Each row has a hidden trait or not; one of two labels after the row says which. A new part has a new trait and new labels.
[ -1   1   0   1  -3  -5   9   0   1  -3   0   1   0   8 -10   0 -10  -3
   3  -3  -3  -5   4   0  -1   0   5   4   0   0   1   1  -6   1  -2  -2
   0   2   3   0   3  -4   1  -2   1  -5  -4  -1  -1  18  -2  -2   0  -3
   2   3   0   1]  Z999
[  4  -8  -5  -7   7  -3 -16   3   4  -1  -7  -2  -1   0  13   2  -6   3
  -1 -10   8  -3   3 -14   7   3   2  -7  -2  -8  -1 -13 -14   2  -9  -4
  -3  -9 -15   6   4   2  -2   0  -2  19   0   8   2 -11  -3   4   5  -1
   2 -13 -10   4]  z748
[  0  -2   2   5  22 -12   3  14   5  -2  -5  -1   3  -4  -6   4 -10   4
   3  -8  13   1   2  -3  13   7   2  -6  -2  -4  -1 -14 -17   2  -8  -2
   0  -7 -16   1   4 -10  -5  12   1  12  -6  13   6  -5  -6   2   3  -7
  -3  -2 -11   1]  Z999
[ -7   9   2 -11 -23  -6  -8   6   1   0 -11  -7   9  28   3  -5 -12 -11
   2 -10   6   9   0   1  17  -4   0  15   3  -1   1 -10 -24  -3   1  -3
   1  -8  -8   5   4   3 -10 -18  -3  -5  -6   5  -8  37 -13  10   0  -2
   9  -7 -17  -4]  Z999
[  0  -1   0  -2   4  -7   7   3   3  -1   2   0   1   7  -7   1 -15  -1
   0  -2  -1  -2   4  -4   3  -1   3   6   0  -2  -1  -3  -9   0  -1   0
  -1  -2  -3   2   2  -1   1  -1   0   1  -1   2  -1   2  -3  -1   2  -4
   1   3   3   1]  Z999
[  1 -12   5   5  -8  -9  -4  11   8   9  16   3  18  -3 -28  11 -11  -2
  13 -27  -4  -3  -9  -1   1   4  -7 -17   4   8   4   4 -25 -17  -7  -3
  -2   6   6   2   5 -36  -6 -22   4 -25  18 -24   4 -63  -1  22  -1  14
   4  -1  63  -8]  Z999
[  2  -4   2   8  11   5   3  -8  -2  -1   2   2   1  -3 -12  -1   5   2
   0   5  -3  -1   4   5   5  -4  -2   7  -1   1   0   6   4   1   6   2
   2  -4  -5  -1   6  -2   4  10   1   5  -2   0  -4  -4  -1   2  -3  -1
  -3   3  -2  -4]  z748
[ -1  -2   1   3   2  -3  -1   4   4   2   7   1   4   2  -8   3  -2   0
   2  -7   1   1   1  -4   1   0  -2  -2   1   1   0  -2  -8  -3  -1   1
  -1  -2  -3   3   2 -10  -1  -5   1  -3   5  -2   2 -13  -3   3   0   2
  -1   0   9  -1]  Z999
[  2  -5   2 -12  15 -29  44  -4   4 -24  -1   2  -3  50 -36   0 -61 -18
   2   2 -11 -36  18   0  -8   7  25  27  10  -1  -5   0 -25   0 -10  -9
  -5  11  28   3   8   9   9  -7  -4 -13 -22   0  -3  63  -8  -1   7 -15
  13  18   4   5]  Z999
[-2  2  0 -1 -1  3 -2 -4  1  2  3  0 -1 10 -6  0  1 -3  0  0 -4  3  1 -4
 -4 -4 -1  5  0  1  0  8  3 -1  5  3  0 -1  1  2  0  0  2 -6  1 -2  3 -2
 -5  3  1 -2 -1  4 -2  2  2  0]  z748
[  0   0  -1   4   8 -25   4   2   1  -1   1  -1   0   1  -6   1  -2   0
   1  -1   2   4   3  -1   4   1   0   0  -1  -1   0   0  -3   1  -1  -1
   1  -1   0   0   0  -1  -1   2   1   2  -1   2   0  -2  -1   0   0  -1
  -1  -1  -3   0]  Z999
[ -2   3  -1   1  -1   1   0   2   5   2   6  -4  -2   9 -13  -1  -1  -3
  -3  -1  -7   2  -1  -5  -3  -3  -2   4  -1   0  -1   6  -7   2   5   0
   1   1   4   5  -1   3   5  -9  -3  -4   7   0 -10  -2   1  -2   1   2
   0   7   3   0]  z748
[  3   3  -1   3  15   1  10  -2  -1  -1   3  -1   1  -4 -17   3  -2  -3
   2   3   1   4   3  -1   8   3   0   5  -3  -1   0   3   2   0  -8   1
   2  -2   1  -3   0   3  -3   2   7   4   5  -3  -5 -15   1  -2  -3   0
  -3  -2  -2   3]  Z999
